Below are the code and all the weights of a small trained network. Each question names an input and a target symbol and asks about switching units off, where a switched-off unit gives its printed mean instead of its output.

import numpy as np


def w(rows, s, z=0):
    codes = np.array(rows[::2]) - 128.0
    scale = np.full(codes.shape[1], s)
    scale[-1] = z or s
    return codes * scale


def f(y):
    return y / 2 * (1 + np.tanh(0.7978845608 * (y + 0.044715 * y**3)))


def softmax(a):
    e = np.exp(a - a.max(-1, keepdims=True))
    return e / e.sum(-1, keepdims=True)


def log_softmax(a):
    a = a - a.max(-1, keepdims=True)
    return a - np.log(np.exp(a).sum(-1, keepdims=True))


def net(x, mask):
    ids = ['ΓΘΛαβδεζημ'.index(c) for c in x.split()]
    T = len(ids)
    res = E[ids] + P[:T]
    r = res
    for j in range(3):
        rows = slice(4 * j, 4 * j + 4)
        q, k, v = (r @ M[0][rows].T for M in (Q, K, V))
        z = softmax(np.where(np.tri(T) > 0, q @ k.T / 4**0.5, -1e9)) @ v
        o = O[0][rows]
        res = res + np.where(mask[j], z, o[:, -1]) @ o[:, :-1]
    y = f(res @ A[0][:, :-1].T + A[0][:, -1])
    res = res + np.where(mask[3:19], y, B[0][:, -1]) @ B[0][:, :-1]
    return log_softmax(res[-1] @ U[:, :-1].T + U[:, -1])


Q, K, V, O, A, B = {}, {}, {}, {}, {}, {}
E = w([
[125,90,67],'Γ',
[78,137,159],'Θ',
[129,107,147],'Λ',
[105,118,147],'α',
[136,94,108],'β',
[32,176,226],'δ',
[253,167,98],'ε',
[78,131,129],'ζ',
[55,144,156],'η',
[205,89,167],'μ',
],0.016)
P = w([
[131,52,67],'0',
[117,113,135],'1',
[162,104,105],'2',
[18,248,181],'3',
[147,132,150],'4',
[139,164,175],'5',
[142,171,137],'6',
[85,243,74],'7',
[128,179,161],'8',
[160,149,173],'9',
[75,254,83],'10',
],0.009)
Q[0] = w([
[91,192,141],'h1',
[149,111,81],'h1',
[104,112,66],'h1',
[123,99,167],'h1',
[119,68,159],'h2',
[28,63,172],'h2',
[77,122,77],'h2',
[248,70,125],'h2',
[153,202,93],'h3',
[161,47,140],'h3',
[52,153,100],'h3',
[56,30,138],'h3',
],0.012)
K[0] = w([
[88,40,153],'h1',
[161,183,111],'h1',
[121,121,125],'h1',
[213,98,168],'h1',
[125,196,116],'h2',
[88,251,134],'h2',
[92,102,114],'h2',
[164,120,173],'h2',
[145,131,110],'h3',
[110,1,124],'h3',
[150,139,94],'h3',
[98,128,78],'h3',
],0.014)
V[0] = w([
[77,79,127],'h1',
[139,16,197],'h1',
[119,176,158],'h1',
[130,108,75],'h1',
[157,7,209],'h2',
[98,70,70],'h2',
[88,153,123],'h2',
[143,77,113],'h2',
[40,57,175],'h3',
[120,156,71],'h3',
[51,137,161],'h3',
[164,91,115],'h3',
],0.014)
O[0] = w([
[121,84,37,216],'h1',
[87,94,4,186],'h1',
[166,223,126,157],'h1',
[107,69,139,86],'h1',
[98,102,102,78],'h2',
[139,75,123,80],'h2',
[112,120,145,224],'h2',
[114,81,158,42],'h2',
[76,127,72,216],'h3',
[146,104,147,111],'h3',
[76,93,76,254],'h3',
[142,67,166,46],'h3',
],0.011,0.004)
A[0] = w([
[86,188,78,123],'n1',
[176,170,254,65],'n2',
[169,136,116,91],'n3',
[54,203,148,204],'n4',
[155,78,186,122],'n5',
[157,50,131,3],'n6',
[179,126,69,114],'n7',
[140,201,115,44],'n8',
[213,94,45,119],'n9',
[116,100,175,32],'n10',
[25,107,230,62],'n11',
[91,126,153,78],'n12',
[144,112,107,147],'n13',
[67,12,130,187],'n14',
[67,123,102,136],'n15',
[30,184,108,83],'n16',
],0.009,0.0052)
B[0] = w([
[148,121,182,234],'n1',
[82,82,21,181],'n2',
[129,123,160,126],'n3',
[153,174,117,247],'n4',
[116,142,28,134],'n5',
[70,131,117,133],'n6',
[134,198,92,138],'n7',
[93,71,254,159],'n8',
[134,181,121,150],'n9',
[57,93,51,119],'n10',
[123,228,103,130],'n11',
[100,119,101,126],'n12',
[192,188,233,135],'n13',
[125,194,146,200],'n14',
[220,70,68,211],'n15',
[239,64,87,247],'n16',
],0.006,0.012)
U = w([
[139,136,118,86],'Γ',
[126,143,184,206],'Θ',
[132,71,174,33],'Λ',
[100,91,147,1],'α',
[178,103,114,224],'β',
[131,138,131,36],'δ',
[9,180,29,231],'ε',
[125,178,159,114],'ζ',
[100,89,150,57],'η',
[139,53,161,19],'μ',
],0.012,0.0053)

Each question gives the input, a string of symbols that net reads in full, and the target symbol t.
The units are the heads (4 rows each of Q, K, V and O) and the neurons (one row each of A and B). Each row of codes is followed by its name. A weight is (code - 128) times the scale printed after its matrix; where a second scale follows, it is the last column's (O, A, B and U).
mask holds one flag per unit, heads first, then neurons. A switched-off unit (its flag False) gives its mean, the last column of its rows in O or B, instead of its output. The means were averaged over made-up inputs and are rounded, as every weight is.
A unit's drop is (log p(t) with every unit on - log p(t) with that unit switched off) / (log p(t) with every unit on - log p(t) with every unit switched off).
The circuit of an input: a set's keep is (log p(t) with only the set's units on - log p(t) with every unit switched off) / (log p(t) with every unit on - log p(t) with every unit switched off). Starting from the 12 units with the biggest drops (on a tie, the unit counted first), units are removed one at a time, each time the one whose removal leaves the highest keep (on an exact tie, the one counted first), for as long as the keep stays at least 0.8.
units of the circuit, in order: the units of the circuit, biggest drop first
top k neurons: the k neurons with the biggest drops, biggest first
which heads matter: for each layer, one digit per head in row order, 1 if its drop is at least 0.15 and else 0, layers parted by /
drop of u: that unit's drop, to one decimal
input δ δ α, target ε: units of the circuit, in order -> [h3]
input α β Θ δ α δ, target β: top 4 neurons -> [n16; n15; n1; n8]
input μ Θ η β Λ, target ε: units of the circuit, in order -> [n16; h1]
input α η Θ δ δ β η ε, target ζ: units of the circuit, in order -> [h1; n16]
input ε δ η α, target ζ: units of the circuit, in order -> [h1; h3]
input ζ Θ ζ ε δ Γ α η η α δ, target ζ: which heads matter -> 010
input η δ Γ, target ε: which heads matter -> 000
input μ δ α, target ε: which heads matter -> 100
input ζ η η μ, target ε: which heads matter -> 001
input Θ η ε α Θ μ η δ Θ, target ζ: which heads matter -> 110
input Λ Λ η η, target β: which heads matter -> 010
input ε δ δ α, target ζ: which heads matter -> 100
input η δ μ ε β η α Λ β α η, target ζ: which heads matter -> 001
input ε δ η η, target ζ: which heads matter -> 000
input Γ ζ β, target ε: units of the circuit, in order -> [n16]
input η η ζ η η Θ ζ ζ δ α α, target β: which heads matter -> 001
input Θ ζ β, target ε: units of the circuit, in order -> [n16; h1]
input α α β Θ η ζ ε Γ, target β: which heads matter -> 011
input η α δ η α δ, target β: which heads matter -> 111
input Λ Θ Γ Λ ε α ζ δ, target ζ: units of the circuit, in order -> [h3]
input ζ η δ ζ, target β: top 3 neurons -> [n16; n15; n1]
input Λ β α ζ Γ η δ α, target β: drop of n15 -> 0.2
input Θ η ζ Θ, target β: drop of n16 -> 1.5
input η Θ Γ, target ε: drop of n7 -> 0.1
